Here is a tiny trained network, its code and every weight. The questions are about switching its units off for an input and a target symbol, where a switched-off unit gives its printed mean instead of its output.

import numpy as np


def w(rows, s, z=0):
    codes = np.array(rows[::2]) - 128.0
    scale = np.full(codes.shape[1], s)
    scale[-1] = z or s
    return codes * scale


def norm(h):
    return h / np.sqrt((h * h).mean(-1, keepdims=True) + 1e-5)


def f(y):
    return y / 2 * (1 + np.tanh(0.7978845608 * (y + 0.044715 * y**3)))


def softmax(a):
    e = np.exp(a - a.max(-1, keepdims=True))
    return e / e.sum(-1, keepdims=True)


def log_softmax(a):
    a = a - a.max(-1, keepdims=True)
    return a - np.log(np.exp(a).sum(-1, keepdims=True))


def net(x, mask):
    ids = ['ΓΠβεηθφ'.index(c) for c in x.split()]
    T = len(ids)
    res = E[ids] + P[:T]
    u = 0
    for l in range(3):
        r = norm(res)
        for j in range(3):
            rows = slice(2 * j, 2 * j + 2)
            q, k, v = (r @ M[l][rows].T for M in (Q, K, V))
            z = softmax(np.where(np.tri(T) > 0, q @ k.T / 2**0.5, -1e9)) @ v
            o = O[l][rows]
            res = res + np.where(mask[u + j], z, o[:, -1]) @ o[:, :-1]
        u += 3
        y = f(norm(res) @ A[l][:, :-1].T + A[l][:, -1])
        res = res + np.where(mask[u : u + 4], y, B[l][:, -1]) @ B[l][:, :-1]
        u += 4
    return log_softmax(norm(res)[-1] @ U[:, :-1].T + U[:, -1])


Q, K, V, O, A, B = {}, {}, {}, {}, {}, {}
E = w([
[240,61,248],'Γ',
[21,247,176],'Π',
[158,43,139],'β',
[154,23,24],'ε',
[98,54,12],'η',
[162,225,185],'θ',
[20,188,21],'φ',
],0.012)
P = w([
[94,124,195],'0',
[135,175,158],'1',
[135,122,162],'2',
[143,117,149],'3',
[222,169,2],'4',
[105,73,198],'5',
[128,78,141],'6',
],0.0054)
Q[0] = w([
[154,163,164],'0.h0',
[125,208,129],'0.h0',
[117,116,134],'0.h1',
[198,164,183],'0.h1',
[58,233,151],'0.h2',
[226,197,8],'0.h2',
],0.016)
K[0] = w([
[101,98,168],'0.h0',
[70,153,172],'0.h0',
[100,138,148],'0.h1',
[118,143,193],'0.h1',
[33,179,168],'0.h2',
[159,205,4],'0.h2',
],0.02)
V[0] = w([
[148,117,18],'0.h0',
[170,141,49],'0.h0',
[153,132,2],'0.h1',
[111,130,45],'0.h1',
[178,214,150],'0.h2',
[87,236,37],'0.h2',
],0.0071)
O[0] = w([
[161,78,81,163],'0.h0',
[148,115,95,141],'0.h0',
[80,62,162,120],'0.h1',
[91,60,163,114],'0.h1',
[126,181,121,61],'0.h2',
[71,112,255,1],'0.h2',
],0.01,0.0053)
A[0] = w([
[61,170,134,20],'0.n0',
[176,115,242,24],'0.n1',
[54,69,255,254],'0.n2',
[105,197,167,43],'0.n3',
],0.0098,0.0016)
B[0] = w([
[23,146,195,127],'0.n0',
[207,155,155,108],'0.n1',
[197,171,12,254],'0.n2',
[146,86,219,137],'0.n3',
],0.011,0.0026)
Q[1] = w([
[102,108,78],'1.h0',
[62,88,229],'1.h0',
[36,209,132],'1.h1',
[1,67,59],'1.h1',
[73,207,89],'1.h2',
[167,199,128],'1.h2',
],0.017)
K[1] = w([
[87,85,125],'1.h0',
[198,108,243],'1.h0',
[44,173,248],'1.h1',
[8,56,64],'1.h1',
[130,157,211],'1.h2',
[213,124,123],'1.h2',
],0.017)
V[1] = w([
[255,80,185],'1.h0',
[148,138,90],'1.h0',
[62,120,89],'1.h1',
[202,134,180],'1.h1',
[235,84,169],'1.h2',
[151,238,126],'1.h2',
],0.0097)
O[1] = w([
[187,252,1,12],'1.h0',
[129,105,111,252],'1.h0',
[132,191,123,120],'1.h1',
[127,65,126,117],'1.h1',
[122,111,243,215],'1.h2',
[98,69,104,96],'1.h2',
],0.0087,0.0028)
A[1] = w([
[103,183,139,111],'1.n0',
[228,126,204,11],'1.n1',
[254,180,131,163],'1.n2',
[59,137,84,213],'1.n3',
],0.021,0.0012)
B[1] = w([
[44,113,155,139],'1.n0',
[186,225,165,188],'1.n1',
[254,116,96,253],'1.n2',
[105,210,176,157],'1.n3',
],0.019,0.012)
Q[2] = w([
[128,164,183],'2.h0',
[98,134,141],'2.h0',
[43,164,60],'2.h1',
[251,63,150],'2.h1',
[248,149,174],'2.h2',
[167,122,74],'2.h2',
],0.021)
K[2] = w([
[115,192,111],'2.h0',
[105,132,151],'2.h0',
[37,171,71],'2.h1',
[246,2,63],'2.h1',
[187,244,115],'2.h2',
[138,121,53],'2.h2',
],0.019)
V[2] = w([
[110,161,190],'2.h0',
[110,160,188],'2.h0',
[75,135,80],'2.h1',
[70,253,75],'2.h1',
[78,50,114],'2.h2',
[151,115,188],'2.h2',
],0.019)
O[2] = w([
[237,161,112,26],'2.h0',
[233,165,109,28],'2.h0',
[168,81,113,91],'2.h1',
[191,10,226,3],'2.h1',
[234,99,157,40],'2.h2',
[174,186,109,136],'2.h2',
],0.011,0.0066)
A[2] = w([
[56,235,175,205],'2.n0',
[4,174,165,137],'2.n1',
[205,134,10,251],'2.n2',
[128,99,50,118],'2.n3',
],0.015,0.0023)
B[2] = w([
[18,147,88,156],'2.n0',
[191,179,252,153],'2.n1',
[97,52,120,246],'2.n2',
[65,199,86,177],'2.n3',
],0.018,0.014)
U = w([
[138,247,126,2],'Γ',
[174,108,198,162],'Π',
[14,153,134,79],'β',
[92,62,18,218],'ε',
[106,2,168,95],'η',
[241,180,73,115],'θ',
[83,140,252,190],'φ',
],0.014,0.0024)

Each question gives the input, a string of symbols that net reads in full, and the target symbol t.
The units are the heads (2 rows each of Q, K, V and O) and the neurons (one row each of A and B). Each row of codes is followed by its name. A weight is (code - 128) times the scale printed after its matrix; where a second scale follows, it is the last column's (O, A, B and U).
mask holds one flag per unit, layer by layer, with each layer's heads first. A switched-off unit (its flag False) gives its mean, the last column of its rows in O or B, instead of its output. The means were averaged over made-up inputs and are rounded, as every weight is.
A unit's drop is (log p(t) with every unit on - log p(t) with that unit switched off) / (log p(t) with every unit on - log p(t) with every unit switched off).
The circuit of an input: a set's keep is (log p(t) with only the set's units on - log p(t) with every unit switched off) / (log p(t) with every unit on - log p(t) with every unit switched off). Starting from the 12 units with the biggest drops (on a tie, the unit counted first), units are removed one at a time, each time the one whose removal leaves the highest keep (on an exact tie, the one counted first), for as long as the keep stays at least 0.8.
circuit, biggest first: the units of the circuit, biggest drop first
top k neurons: the k neurons with the biggest drops, biggest first
top k neurons in layer l: the k neurons of layer l with the biggest drops, biggest first
heads that matter: for each layer, one digit per head in row order, 1 if its drop is at least 0.15 and else 0, layers parted by /
drop of u: that unit's drop, to one decimal
input β β ε θ φ, target φ: top 3 neurons : (1.n3; 0.n0; 1.n2)
input Γ β φ θ Γ β, target φ: circuit, biggest first : (1.n2; 2.n1)
input ε φ φ, target Π: top 2 neurons in layer 2 : (2.n3; 2.n2)
input β β β θ β φ Γ, target Γ: top 3 neurons : (0.n2; 2.n2; 1.n1)
input ε Γ Γ β ε η, target η: circuit, biggest first : (1.n2; 2.h1)
input Γ θ ε β ε φ, target φ: heads that matter : 000 / 110 / 010
input Γ Γ Γ β β φ Γ, target β: heads that matter : 001 / 100 / 000
input β β φ Γ, target Γ: top 2 neurons in layer 1 : (1.n2; 1.n1)
input ε φ β β Π, target Π: heads that matter : 000 / 000 / 111
input ε β φ β, target φ: top neuron in layer 0 : (0.n2)
input Γ η β φ η Π, target Π: heads that matter : 100 / 000 / 111
input φ Π ε β β, target β: top 2 neurons : (0.n2; 2.n1)
input Γ β β ε ε, target β: heads that matter : 011 / 000 / 100
input Π Γ ε Γ φ Γ β, target β: top neuron : (0.n2)
input η β Π, target φ: top 2 neurons : (1.n2; 1.n0)
input β ε Π θ φ φ, target Π: top 2 neurons : (0.n2; 1.n1)
input Γ β β β η, target η: drop of 1.h0 : 0.0
input Γ θ Π, target φ: drop of 0.h2 : 0.1
input β η ε, target β: drop of 2.h0 : 0.5
